Below is a small trained network, with its code and all its weights. Each question gives an input and a target symbol and asks what happens when units are switched off, that is, made to give their printed mean instead of their output.

import numpy as np


def w(rows, s, z=0):
    codes = np.array(rows[::2]) - 128.0
    scale = np.full(codes.shape[1], s)
    scale[-1] = z or s
    return codes * scale


def norm(h):
    return h / np.sqrt((h * h).mean(-1, keepdims=True) + 1e-5)


def f(y):
    return y / 2 * (1 + np.tanh(0.7978845608 * (y + 0.044715 * y**3)))


def softmax(a):
    e = np.exp(a - a.max(-1, keepdims=True))
    return e / e.sum(-1, keepdims=True)


def log_softmax(a):
    a = a - a.max(-1, keepdims=True)
    return a - np.log(np.exp(a).sum(-1, keepdims=True))


def net(x, mask):
    ids = ['αβγεηθλξσφω'.index(c) for c in x.split()]
    T = len(ids)
    res = E[ids] + P[:T]
    q, k, v = (norm(res) @ M[0].T for M in (Q, K, V))
    z = softmax(np.where(np.tri(T) > 0, q @ k.T / 2**0.5, -1e9)) @ v
    res = res + np.where(mask[0], z, O[0][:, -1]) @ O[0][:, :-1]
    y = f(norm(res) @ A[0][:, :-1].T + A[0][:, -1])
    res = res + np.where(mask[1:9], y, B[0][:, -1]) @ B[0][:, :-1]
    return log_softmax(norm(res)[-1] @ U[:, :-1].T + U[:, -1])


Q, K, V, O, A, B = {}, {}, {}, {}, {}, {}
E = w([
[87,25,78,84,74,127,159],'α',
[146,116,253,187,182,43,176],'β',
[188,100,139,104,63,136,174],'γ',
[180,182,152,89,44,165,116],'ε',
[129,56,170,217,72,125,245],'η',
[182,159,203,184,138,146,137],'θ',
[122,68,95,160,115,39,155],'λ',
[76,75,183,41,115,124,145],'ξ',
[106,174,168,138,32,48,158],'σ',
[132,87,165,140,177,165,130],'φ',
[148,155,223,87,131,75,97],'ω',
],0.022)
P = w([
[138,106,100,254,78,140,14],'0',
[176,82,172,160,104,122,164],'1',
[194,95,185,160,107,102,178],'2',
[191,90,189,159,116,108,187],'3',
[189,87,184,164,111,112,179],'4',
[182,94,185,166,116,115,170],'5',
[191,99,187,156,118,84,162],'6',
],0.0073)
Q[0] = w([
[121,125,123,121,147,144,107],'H0',
[4,251,35,72,229,173,46],'H0',
],0.044)
K[0] = w([
[112,158,142,133,121,134,151],'H0',
[144,138,127,54,158,135,254],'H0',
],0.045)
V[0] = w([
[249,104,75,129,145,110,211],'H0',
[129,70,86,43,59,50,136],'H0',
],0.019)
O[0] = w([
[194,121,56,166,131,93,3,3],'H0',
[210,125,100,60,170,58,204,208],'H0',
],0.011,0.003)
A[0] = w([
[47,166,121,132,143,165,175,37],'N0',
[193,210,186,97,213,221,97,166],'N1',
[159,78,136,104,178,132,134,254],'N2',
[68,90,30,79,162,166,131,120],'N3',
[91,202,76,101,189,128,224,112],'N4',
[115,253,55,94,80,128,144,60],'N5',
[89,106,151,130,120,111,171,9],'N6',
[110,110,176,142,85,158,113,73],'N7',
],0.019,0.0037)
B[0] = w([
[126,206,110,212,171,83,179,178],'N0',
[109,58,151,157,45,77,53,187],'N1',
[42,137,110,159,127,225,174,240],'N2',
[130,100,251,128,66,89,130,156],'N3',
[159,152,126,148,135,164,2,230],'N4',
[30,176,148,146,87,205,172,144],'N5',
[119,130,71,76,70,90,55,186],'N6',
[181,109,109,54,199,100,149,254],'N7',
],0.018,0.0088)
U = w([
[68,64,122,94,77,109,160,238],'α',
[103,134,200,171,199,95,187,187],'β',
[224,134,120,100,160,183,157,170],'γ',
[138,158,136,130,56,198,88,119],'ε',
[145,106,106,232,88,125,251,48],'η',
[194,96,173,234,80,140,111,30],'θ',
[125,128,4,161,153,70,89,157],'λ',
[68,178,131,31,189,163,121,4],'ξ',
[111,222,106,148,113,51,131,179],'σ',
[81,93,116,168,185,195,76,165],'φ',
[162,93,164,53,178,45,69,39],'ω',
],0.011,0.0029)

Each question gives the input, a string of symbols that net reads in full, and the target symbol t.
The units are the heads (2 rows each of Q, K, V and O) and the neurons (one row each of A and B). Each row of codes is followed by its name. A weight is (code - 128) times the scale printed after its matrix; where a second scale follows, it is the last column's (O, A, B and U).
mask holds one flag per unit, heads first, then neurons. A switched-off unit (its flag False) gives its mean, the last column of its rows in O or B, instead of its output. The means were averaged over made-up inputs and are rounded, as every weight is.
A unit's drop is (log p(t) with every unit on - log p(t) with that unit switched off) / (log p(t) with every unit on - log p(t) with every unit switched off).
The circuit of an input: a set's keep is (log p(t) with only the set's units on - log p(t) with every unit switched off) / (log p(t) with every unit on - log p(t) with every unit switched off). Starting from all 9 units, units are removed one at a time, each time the one whose removal leaves the highest keep (on an exact tie, the one counted first), for as long as the keep stays at least 0.8.
circuit, biggest first: the units of the circuit, biggest drop first
unit that matters most: the unit with the biggest drop
top k neurons: the k neurons with the biggest drops, biggest first
drop when u is switched off: that unit's drop, to one decimal
input β λ ω θ α ξ, target ω: circuit, biggest first -> H0, N2, N7
input α β β θ ω φ ξ, target γ: unit that matters most -> H0
input β θ η φ, target ω: circuit, biggest first -> H0, N7, N2
input φ φ θ α φ σ γ, target β: circuit, biggest first -> H0, N0, N4, N7
input φ β ω, target β: circuit, biggest first -> H0, N0, N4, N7
input ω ε ω α λ, target σ: top 2 neurons -> N0, N6
input η ω α γ β, target θ: top 2 neurons -> N7, N0
input α η α ε, target γ: top 3 neurons -> N6, N4, N3
input φ η ε φ ξ φ σ, target β: circuit, biggest first -> H0, N0, N7
input α θ φ ω γ ω, target γ: top 2 neurons -> N2, N6
input σ ε β ε α φ θ, target ε: top 2 neurons -> N4, N7
input λ β β, target η: top 3 neurons -> N2, N7, N4
input ε θ φ, target α: top 3 neurons -> N1, N4, N6
input α α σ β γ α θ, target γ: circuit, biggest first -> H0
input ω φ ω, target σ: top 3 neurons -> N0, N6, N3
input α φ φ, target γ: top 2 neurons -> N4, N5
input α λ ε λ λ φ, target γ: drop when N4 is switched off -> 0.2
input γ ε φ σ σ α ξ, target λ: drop when N7 is switched off -> 0.1
input λ α λ α γ, target η: drop when N6 is switched off -> 0.2
input γ σ ε φ, target λ: circuit, biggest first -> H0
